Below are the code and all the weights of a small trained network. Each question names an input and a target symbol and asks about switching units off, where a switched-off unit gives its printed mean instead of its output.

import numpy as np


def w(rows, s, z=0):
    codes = np.array(rows[::2]) - 128.0
    scale = np.full(codes.shape[1], s)
    scale[-1] = z or s
    return codes * scale


def f(y):
    return np.maximum(y, 0)


def softmax(a):
    e = np.exp(a - a.max(-1, keepdims=True))
    return e / e.sum(-1, keepdims=True)


def log_softmax(a):
    a = a - a.max(-1, keepdims=True)
    return a - np.log(np.exp(a).sum(-1, keepdims=True))


def net(x, mask):
    ids = ['ΔΞαεημτφψ'.index(c) for c in x.split()]
    T = len(ids)
    res = E[ids] + P[:T]
    u = 0
    for l in range(2):
        r = res
        for j in range(2):
            rows = slice(4 * j, 4 * j + 4)
            q, k, v = (r @ M[l][rows].T for M in (Q, K, V))
            z = softmax(np.where(np.tri(T) > 0, q @ k.T / 4**0.5, -1e9)) @ v
            o = O[l][rows]
            res = res + np.where(mask[u + j], z, o[:, -1]) @ o[:, :-1]
        u += 2
        y = f(res @ A[l][:, :-1].T + A[l][:, -1])
        res = res + np.where(mask[u : u + 8], y, B[l][:, -1]) @ B[l][:, :-1]
        u += 8
    return log_softmax(res[-1] @ U[:, :-1].T + U[:, -1])


Q, K, V, O, A, B = {}, {}, {}, {}, {}, {}
E = w([
[116,195,195,152,196,125],'Δ',
[173,33,151,120,117,40],'Ξ',
[161,97,151,143,123,150],'α',
[123,126,152,7,154,54],'ε',
[82,105,241,123,151,124],'η',
[15,85,40,176,187,129],'μ',
[100,90,121,143,109,190],'τ',
[78,68,87,39,184,149],'φ',
[91,137,55,132,91,182],'ψ',
],0.02)
P = w([
[165,72,145,104,142,87],'0',
[173,2,127,162,122,77],'1',
[175,72,161,93,162,101],'2',
[167,100,146,81,155,127],'3',
[177,127,155,56,168,137],'4',
[183,83,142,84,156,132],'5',
[198,90,126,92,153,138],'6',
[150,58,76,109,83,161],'7',
[192,115,110,77,148,163],'8',
[212,139,114,51,172,158],'9',
[209,80,76,99,128,168],'10',
[223,73,54,85,127,147],'11',
[223,104,71,53,150,167],'12',
[223,32,30,123,94,146],'13',
],0.0061)
Q[0] = w([
[119,2,177,174,151,212],'L0H0',
[135,182,173,107,105,70],'L0H0',
[87,198,166,99,74,25],'L0H0',
[185,129,146,93,67,72],'L0H0',
[173,57,105,122,187,160],'L0H1',
[130,117,126,78,138,189],'L0H1',
[165,236,211,143,111,163],'L0H1',
[89,234,67,118,165,98],'L0H1',
],0.0085)
K[0] = w([
[116,53,55,216,161,126],'L0H0',
[227,125,120,28,54,135],'L0H0',
[142,150,217,96,123,75],'L0H0',
[185,167,128,80,155,38],'L0H0',
[48,222,31,174,160,154],'L0H1',
[110,135,114,172,58,144],'L0H1',
[84,221,167,176,120,88],'L0H1',
[102,254,130,114,130,77],'L0H1',
],0.0085)
V[0] = w([
[184,114,108,110,83,124],'L0H0',
[194,73,113,170,127,197],'L0H0',
[68,226,154,117,92,147],'L0H0',
[137,116,86,197,155,156],'L0H0',
[138,94,142,48,2,160],'L0H1',
[134,201,42,174,133,95],'L0H1',
[102,107,158,113,200,140],'L0H1',
[122,229,111,166,87,85],'L0H1',
],0.0086)
O[0] = w([
[83,82,146,139,98,218,102],'L0H0',
[63,90,147,150,152,188,132],'L0H0',
[97,55,98,194,90,198,11],'L0H0',
[152,214,120,67,157,108,155],'L0H0',
[190,164,124,142,133,150,111],'L0H1',
[63,100,100,191,138,148,77],'L0H1',
[71,144,182,110,253,123,189],'L0H1',
[103,135,93,165,52,155,2],'L0H1',
],0.0073,0.0085)
A[0] = w([
[145,158,83,118,128,161,229],'L0N0',
[89,76,93,143,147,128,117],'L0N1',
[140,110,203,126,93,177,161],'L0N2',
[116,145,99,155,106,167,179],'L0N3',
[142,120,122,122,167,146,83],'L0N4',
[50,147,82,137,157,127,130],'L0N5',
[97,246,133,135,170,130,254],'L0N6',
[82,165,70,109,73,125,195],'L0N7',
],0.011,0.0044)
B[0] = w([
[133,11,106,129,137,113,166],'L0N0',
[166,128,125,98,156,111,153],'L0N1',
[191,98,165,140,162,144,157],'L0N2',
[138,98,159,70,96,134,135],'L0N3',
[93,135,101,113,149,140,177],'L0N4',
[173,160,111,114,93,131,185],'L0N5',
[137,63,98,166,119,88,254],'L0N6',
[120,132,145,140,109,108,147],'L0N7',
],0.012,0.0098)
Q[1] = w([
[182,42,106,105,174,78],'L1H0',
[96,123,160,127,154,166],'L1H0',
[161,219,135,136,102,161],'L1H0',
[123,100,111,74,220,131],'L1H0',
[37,126,155,219,119,153],'L1H1',
[126,32,105,86,157,186],'L1H1',
[88,102,119,119,11,147],'L1H1',
[58,134,186,147,124,163],'L1H1',
],0.012)
K[1] = w([
[160,48,37,73,253,163],'L1H0',
[155,80,140,192,150,49],'L1H0',
[104,154,170,108,44,87],'L1H0',
[222,119,91,90,102,100],'L1H0',
[152,178,170,204,50,203],'L1H1',
[92,168,99,126,183,224],'L1H1',
[135,110,114,130,76,124],'L1H1',
[81,115,151,164,115,78],'L1H1',
],0.0081)
V[1] = w([
[60,136,70,109,149,105],'L1H0',
[181,146,116,164,165,114],'L1H0',
[123,120,9,173,162,126],'L1H0',
[56,77,95,167,109,62],'L1H0',
[138,76,96,96,93,171],'L1H1',
[112,114,122,193,101,177],'L1H1',
[110,101,101,147,166,131],'L1H1',
[138,147,173,151,102,92],'L1H1',
],0.011)
O[1] = w([
[128,87,85,2,177,116,195],'L1H0',
[149,10,123,110,140,64,162],'L1H0',
[142,105,53,112,142,55,204],'L1H0',
[136,89,122,160,171,91,166],'L1H0',
[40,168,83,89,121,164,129],'L1H1',
[180,77,130,135,176,98,6],'L1H1',
[95,116,98,193,142,153,168],'L1H1',
[145,105,131,31,132,99,85],'L1H1',
],0.0088,0.025)
A[1] = w([
[18,127,159,136,148,74,51],'L1N0',
[146,110,151,158,167,193,102],'L1N1',
[63,119,155,116,177,154,164],'L1N2',
[172,197,116,133,119,177,179],'L1N3',
[249,65,121,108,71,146,124],'L1N4',
[104,199,115,120,98,114,5],'L1N5',
[187,134,153,129,186,111,222],'L1N6',
[109,105,129,66,103,136,218],'L1N7',
],0.011,0.0023)
B[1] = w([
[135,153,42,160,147,197,249],'L1N0',
[87,40,198,136,217,112,156],'L1N1',
[84,157,176,171,109,50,189],'L1N2',
[176,140,107,89,139,205,143],'L1N3',
[163,192,87,134,172,87,194],'L1N4',
[76,2,156,96,111,59,134],'L1N5',
[143,176,127,148,93,151,225],'L1N6',
[146,151,45,179,85,162,248],'L1N7',
],0.0084,0.012)
U = w([
[115,158,96,253,71,102,51],'Δ',
[170,220,88,168,68,128,146],'Ξ',
[189,135,90,115,152,233,94],'α',
[79,70,139,27,53,112,158],'ε',
[63,107,155,103,114,77,112],'η',
[152,107,90,85,130,142,112],'μ',
[77,26,131,75,114,167,109],'τ',
[74,205,98,125,150,143,84],'φ',
[112,95,80,167,42,177,251],'ψ',
],0.0065,0.0034)

Each question gives the input, a string of symbols that net reads in full, and the target symbol t.
The units are the heads (4 rows each of Q, K, V and O) and the neurons (one row each of A and B). Each row of codes is followed by its name. A weight is (code - 128) times the scale printed after its matrix; where a second scale follows, it is the last column's (O, A, B and U).
mask holds one flag per unit, layer by layer, with each layer's heads first. A switched-off unit (its flag False) gives its mean, the last column of its rows in O or B, instead of its output. The means were averaged over made-up inputs and are rounded, as every weight is.
A unit's drop is (log p(t) with every unit on - log p(t) with that unit switched off) / (log p(t) with every unit on - log p(t) with every unit switched off).
The circuit of an input: a set's keep is (log p(t) with only the set's units on - log p(t) with every unit switched off) / (log p(t) with every unit on - log p(t) with every unit switched off). Starting from the 12 units with the biggest drops (on a tie, the unit counted first), units are removed one at a time, each time the one whose removal leaves the highest keep (on an exact tie, the one counted first), for as long as the keep stays at least 0.8.
circuit, biggest first: the units of the circuit, biggest drop first
k most important neurons: the k neurons with the biggest drops, biggest first
which heads matter: for each layer, one digit per head in row order, 1 if its drop is at least 0.15 and else 0, layers parted by /
drop of u: that unit's drop, to one decimal
input η μ Ξ η ε α Δ μ τ, target μ: circuit, biggest first	[L1H0 L0H0 L0N6]
input τ ε Δ, target Δ: circuit, biggest first	[L1H0 L0N6]
input ψ α α Δ η φ τ Δ Ξ μ φ Ξ φ, target φ: which heads matter	00 / 01
input α Ξ α α α η, target η: which heads matter	10 / 11
input α Ξ ψ α Δ Ξ η α η Ξ φ, target φ: which heads matter	00 / 11
input ψ ε α τ η Ξ α Ξ α τ η Ξ Ξ μ, target μ: circuit, biggest first	[L1H0 L0H0 L0N6]
input η μ ψ Δ μ Ξ Ξ Δ η μ α, target μ: which heads matter	10 / 10
input ψ Ξ ε Δ, target Δ: which heads matter	11 / 10
input α α Ξ ε α Ξ α α ψ ε Δ ψ α τ, target τ: 2 most important neurons	[L1N1 L0N6]
input μ φ Ξ, target φ: 2 most important neurons	[L0N6 L1N0]
input α τ Ξ τ α α Ξ, target Ξ: which heads matter	01 / 11
input η Ξ τ α ε Ξ ε, target ε: 3 most important neurons	[L1N5 L0N6 L1N0]
input τ τ α ε τ μ ψ η Δ, target μ: which heads matter	10 / 11
input Δ Δ Ξ μ Ξ η, target μ: which heads matter	10 / 11
input Δ Ξ τ μ ε τ, target μ: which heads matter	10 / 10
input ε Δ μ, target μ: most important neuron	[L0N6]
input Ξ Ξ Δ η ε ε τ τ η η Ξ η Ξ Ξ, target Ξ: which heads matter	01 / 01
input Ξ Ξ Ξ η, target η: 2 most important neurons	[L1N1 L0N2]
input τ μ μ μ μ φ Ξ, target φ: 2 most important neurons	[L1N0 L0N6]
input ε η Ξ ψ α, target α: drop of L1H1	0.3
input ε ε Δ Δ ε Ξ α τ η μ η, target μ: drop of L0N4	0.0
input τ η ψ φ τ ψ, target ψ: drop of L1N4	0.1
input Ξ Δ τ η ε, target ε: drop of L1H0	1.0
